Below are the code and all the weights of a small trained network. Each question names an input and a class and asks about switching units off, where a switched-off unit gives its printed mean instead of its output.

import numpy as np


def w(rows, s, z=0):
    codes = np.array(rows[::2]) - 128.0
    scale = np.full(codes.shape[1], s)
    scale[-1] = z or s
    return codes * scale


def f(y):
    return np.maximum(y, 0)


def log_softmax(a):
    a = a - a.max(-1, keepdims=True)
    return a - np.log(np.exp(a).sum(-1, keepdims=True))


def net(x, mask):
    res = np.array(x, float).reshape(1, 6) / 4 @ E
    y = f(res @ A[0][:, :-1].T + A[0][:, -1])
    res = res + np.where(mask, y, B[0][:, -1]) @ B[0][:, :-1]
    return log_softmax(res[-1] @ U[:, :-1].T + U[:, -1])


A, B = {}, {}
E = w([
[69,115,110,168,219,210,6,175,221,161],'x0',
[110,122,129,154,140,148,152,111,108,130],'x1',
[123,28,93,20,163,106,64,21,48,229],'x2',
[129,134,138,134,131,173,125,98,106,107],'x3',
[239,105,4,92,147,254,220,171,170,157],'x4',
[140,110,146,127,138,117,145,105,160,115],'x5',
],0.0051)
A[0] = w([
[76,151,187,187,106,70,73,80,111,102,25],'N0',
[92,99,138,190,217,185,10,160,210,156,8],'N1',
[113,179,130,190,113,140,185,193,173,107,169],'N2',
[241,114,14,94,133,227,201,179,164,147,210],'N3',
[113,43,120,14,183,127,63,51,59,212,176],'N4',
[34,135,242,178,72,34,50,100,111,102,5],'N5',
[87,193,141,203,103,122,165,192,177,8,94],'N6',
[30,148,190,149,106,43,97,109,103,92,25],'N7',
[110,3,70,18,171,85,64,18,52,234,239],'N8',
[73,153,200,155,157,107,48,112,153,122,56],'N9',
[202,152,171,77,2,56,239,87,27,77,90],'N10',
[67,116,134,169,213,185,45,154,198,141,33],'N11',
[104,137,132,162,242,189,26,169,195,138,34],'N12',
[127,222,157,222,88,139,158,192,198,66,12],'N13',
[170,147,163,87,14,69,222,110,48,82,98],'N14',
[81,155,208,177,78,52,44,101,96,122,53],'N15',
],0.0042,0.00031)
B[0] = w([
[162,122,85,160,85,170,116,83,176,165,180],'N0',
[130,70,121,148,231,65,108,182,70,72,205],'N1',
[106,158,173,88,105,164,179,156,170,140,185],'N2',
[215,103,44,185,59,193,74,12,172,221,232],'N3',
[61,203,202,54,115,152,208,181,153,110,229],'N4',
[190,104,69,162,55,186,99,66,188,232,208],'N5',
[69,211,198,61,131,176,182,147,170,119,205],'N6',
[155,108,94,163,90,176,88,92,156,185,188],'N7',
[42,224,213,51,121,184,226,194,208,82,254],'N8',
[163,103,94,195,119,131,104,87,113,173,175],'N9',
[111,79,85,147,193,62,108,184,1,78,220],'N10',
[141,73,85,164,193,41,114,175,47,52,194],'N11',
[156,87,111,181,197,60,100,163,67,66,201],'N12',
[71,183,181,93,137,185,195,176,172,107,207],'N13',
[135,63,92,169,196,59,61,159,36,71,202],'N14',
[168,99,97,175,63,184,122,57,180,198,191],'N15',
],0.005,0.006)
U = w([
[59,248,245,58,105,182,195,174,194,104,254],'0',
[220,69,42,183,51,192,100,38,181,255,98],'1',
[142,23,94,165,194,38,105,180,36,25,5],'2',
],0.0072,0.00028)

Each question gives the input, the list of numbers given to net, and the class t.
The units are the neurons (one row each of A and B). Each row of codes is followed by its name. A weight is (code - 128) times the scale printed after its matrix; where a second scale follows, it is the last column's (A, B and U).
mask holds one flag per neuron, in row order. A switched-off neuron (its flag False) gives its mean, the last column of its row in B, instead of its output. The means were averaged over made-up inputs and are rounded, as every weight is.
A unit's drop is (log p(t) with every unit on - log p(t) with that unit switched off) / (log p(t) with every unit on - log p(t) with every unit switched off).
The circuit of an input: a set's keep is (log p(t) with only the set's units on - log p(t) with every unit switched off) / (log p(t) with every unit on - log p(t) with every unit switched off). Starting from the 12 units with the biggest drops (on a tie, the unit counted first), units are removed one at a time, each time the one whose removal leaves the highest keep (on an exact tie, the one counted first), for as long as the keep stays at least 0.8.
circuit, biggest first: the units of the circuit, biggest drop first
k most important neurons: the k neurons with the biggest drops, biggest first
drop when u is switched off: that unit's drop, to one decimal
input [3,-1,3,-6,-5,-2], class 1: circuit, biggest first : [N5, N15]
input [1,-5,6,-2,-7,5], class 1: circuit, biggest first : [N5]
input [1,2,-5,3,-6,-4], class 1: circuit, biggest first : [N5, N8]
input [-2,6,4,-2,3,-7], class 0: circuit, biggest first : [N8, N4]
input [-5,-3,-4,0,7,0], class 1: 2 most important neurons : [N3, N8]
input [-8,0,3,-7,-8,2], class 1: 3 most important neurons : [N5, N15, N7]
input [7,2,7,-6,0,4], class 0: 4 most important neurons : [N8, N4, N10, N14]
input [-5,8,-2,-2,4,-8], class 2: 2 most important neurons : [N10, N5]
input [6,-2,-5,5,-5,2], class 2: 2 most important neurons : [N11, N1]
input [1,7,-4,-6,-5,-6], class 1: circuit, biggest first : [N8, N5]
input [-8,-6,-1,7,6,-3], class 2: 2 most important neurons : [N10, N14]
input [0,-3,4,-5,4,-8], class 0: 3 most important neurons : [N8, N5, N4]
input [4,0,1,-6,-4,7], class 1: 2 most important neurons : [N5, N10]
input [-7,4,8,0,2,-3], class 0: most important neuron : [N8]
input [-3,6,6,6,-4,-6], class 0: 3 most important neurons : [N8, N4, N3]
input [1,-3,5,4,2,-2], class 0: drop when N8 is switched off : 0.1
input [-7,-1,7,0,1,2], class 0: drop when N4 is switched off : 0.7
input [8,-5,7,2,3,3], class 2: drop when N12 is switched off : 0.5
input [-4,6,5,-1,-3,4], class 0: drop when N8 is switched off : 1.0
input [-8,-4,6,-4,6,-1], class 2: circuit, biggest first : [N10]
